Below is a small trained network, with its code and all its weights. Each question gives an input and a class and asks what happens when units are switched off, that is, made to give their printed mean instead of their output.

import numpy as np


def w(rows, s, z=0):
    codes = np.array(rows[::2]) - 128.0
    scale = np.full(codes.shape[1], s)
    scale[-1] = z or s
    return codes * scale


def f(y):
    return y / 2 * (1 + np.tanh(0.7978845608 * (y + 0.044715 * y**3)))


def log_softmax(a):
    a = a - a.max(-1, keepdims=True)
    return a - np.log(np.exp(a).sum(-1, keepdims=True))


def net(x, mask):
    res = np.array(x, float).reshape(1, 8) / 4 @ E
    y = f(res @ A[0][:, :-1].T + A[0][:, -1])
    res = res + np.where(mask, y, B[0][:, -1]) @ B[0][:, :-1]
    return log_softmax(res[-1] @ U[:, :-1].T + U[:, -1])


A, B = {}, {}
E = w([
[212,108,19,134,17,243,134,187,100],'x0',
[185,174,176,240,151,105,33,204,7],'x1',
[127,127,128,131,129,132,131,126,122],'x2',
[132,134,126,127,127,126,120,125,128],'x3',
[124,127,127,128,123,128,120,128,131],'x4',
[138,130,132,122,125,123,124,130,132],'x5',
[121,132,122,126,133,132,122,127,124],'x6',
[31,161,200,63,60,156,137,222,92],'x7',
],0.015)
A[0] = w([
[190,120,74,194,179,102,144,104,182,245],'N1',
[116,157,245,220,215,48,68,159,78,154],'N2',
[150,77,15,56,39,222,177,128,166,139],'N3',
[179,66,70,176,190,103,146,106,146,219],'N4',
[50,172,200,75,63,151,128,228,127,174],'N5',
[58,169,213,59,77,177,148,207,90,170],'N6',
[185,126,67,152,174,111,95,38,129,239],'N7',
[68,143,158,53,158,80,152,53,168,214],'N8',
[146,53,56,69,80,184,210,149,181,165],'N9',
[242,143,78,205,65,205,103,224,20,31],'N10',
[68,92,166,59,190,103,203,69,218,236],'N11',
[170,119,123,132,121,119,66,89,171,116],'N12',
[152,121,80,98,98,133,210,141,189,54],'N13',
[148,90,99,118,118,114,182,93,199,130],'N14',
[96,172,170,105,114,181,117,175,68,77],'N15',
],0.011,0.012)
B[0] = w([
[205,110,127,152,197,138,100,25,120,203],'N1',
[172,169,205,175,207,47,192,186,44,237],'N2',
[166,213,92,108,97,240,167,97,100,253],'N3',
[197,128,126,166,176,109,151,10,119,195],'N4',
[32,136,114,125,51,135,131,192,136,217],'N5',
[48,142,126,104,79,106,138,224,131,217],'N6',
[234,130,101,173,193,113,134,52,145,204],'N7',
[76,99,122,189,118,59,79,136,175,213],'N8',
[134,166,128,75,100,213,119,142,140,231],'N9',
[47,33,133,168,134,76,14,81,235,229],'N10',
[68,85,158,148,118,90,37,64,242,238],'N11',
[150,140,139,132,132,131,109,81,111,149],'N12',
[162,93,115,160,115,140,171,155,103,174],'N13',
[164,143,95,118,142,180,93,86,159,182],'N14',
[76,124,125,135,113,84,144,156,109,169],'N15',
],0.013,0.034)
U = w([
[147,32,107,149,157,93,74,61,186,254],'0',
[54,78,127,119,99,85,69,142,177,191],'1',
[204,164,162,151,186,57,178,101,6,18],'2',
[98,167,211,110,139,73,203,190,19,110],'3',
[205,169,66,110,141,199,163,74,105,33],'4',
[109,150,76,54,71,202,190,164,111,24],'5',
],0.015,0.0087)

Each question gives the input, the list of numbers given to net, and the class t.
The units are the neurons (one row each of A and B). Each row of codes is followed by its name. A weight is (code - 128) times the scale printed after its matrix; where a second scale follows, it is the last column's (A, B and U).
mask holds one flag per neuron, in row order. A switched-off neuron (its flag False) gives its mean, the last column of its row in B, instead of its output. The means were averaged over made-up inputs and are rounded, as every weight is.
A unit's drop is (log p(t) with every unit on - log p(t) with that unit switched off) / (log p(t) with every unit on - log p(t) with every unit switched off).
unit that matters most: the unit with the biggest drop
k most important neurons: the k neurons with the biggest drops, biggest first
drop when u is switched off: that unit's drop, to one decimal
input [2,0,2,-4,-7,8,5,4], class 5: unit that matters most	N11
input [5,0,5,-2,2,5,0,5], class 5: 3 most important neurons	[N11 N3 N8]
input [0,-1,-2,0,-3,7,0,5], class 1: 2 most important neurons	[N2 N3]
input [-5,1,6,7,-2,-8,5,-4], class 2: 2 most important neurons	[N2 N10]
input [0,6,7,-5,5,-4,4,8], class 3: 2 most important neurons	[N2 N11]
input [0,6,-5,7,6,-4,-7,1], class 3: 2 most important neurons	[N2 N11]
input [1,2,4,-8,-7,-7,-2,6], class 1: 2 most important neurons	[N2 N3]
input [0,5,-1,2,3,-3,-7,0], class 2: 2 most important neurons	[N2 N11]
input [-1,1,-7,-8,-1,-2,4,7], class 3: 2 most important neurons	[N10 N11]
input [-7,2,-5,5,-8,-6,0,-6], class 2: drop when N2 is switched off	0.9
input [-2,7,7,7,7,0,7,7], class 3: drop when N2 is switched off	0.4
input [-7,3,8,-3,-6,-3,-6,2], class 3: drop when N2 is switched off	0.5
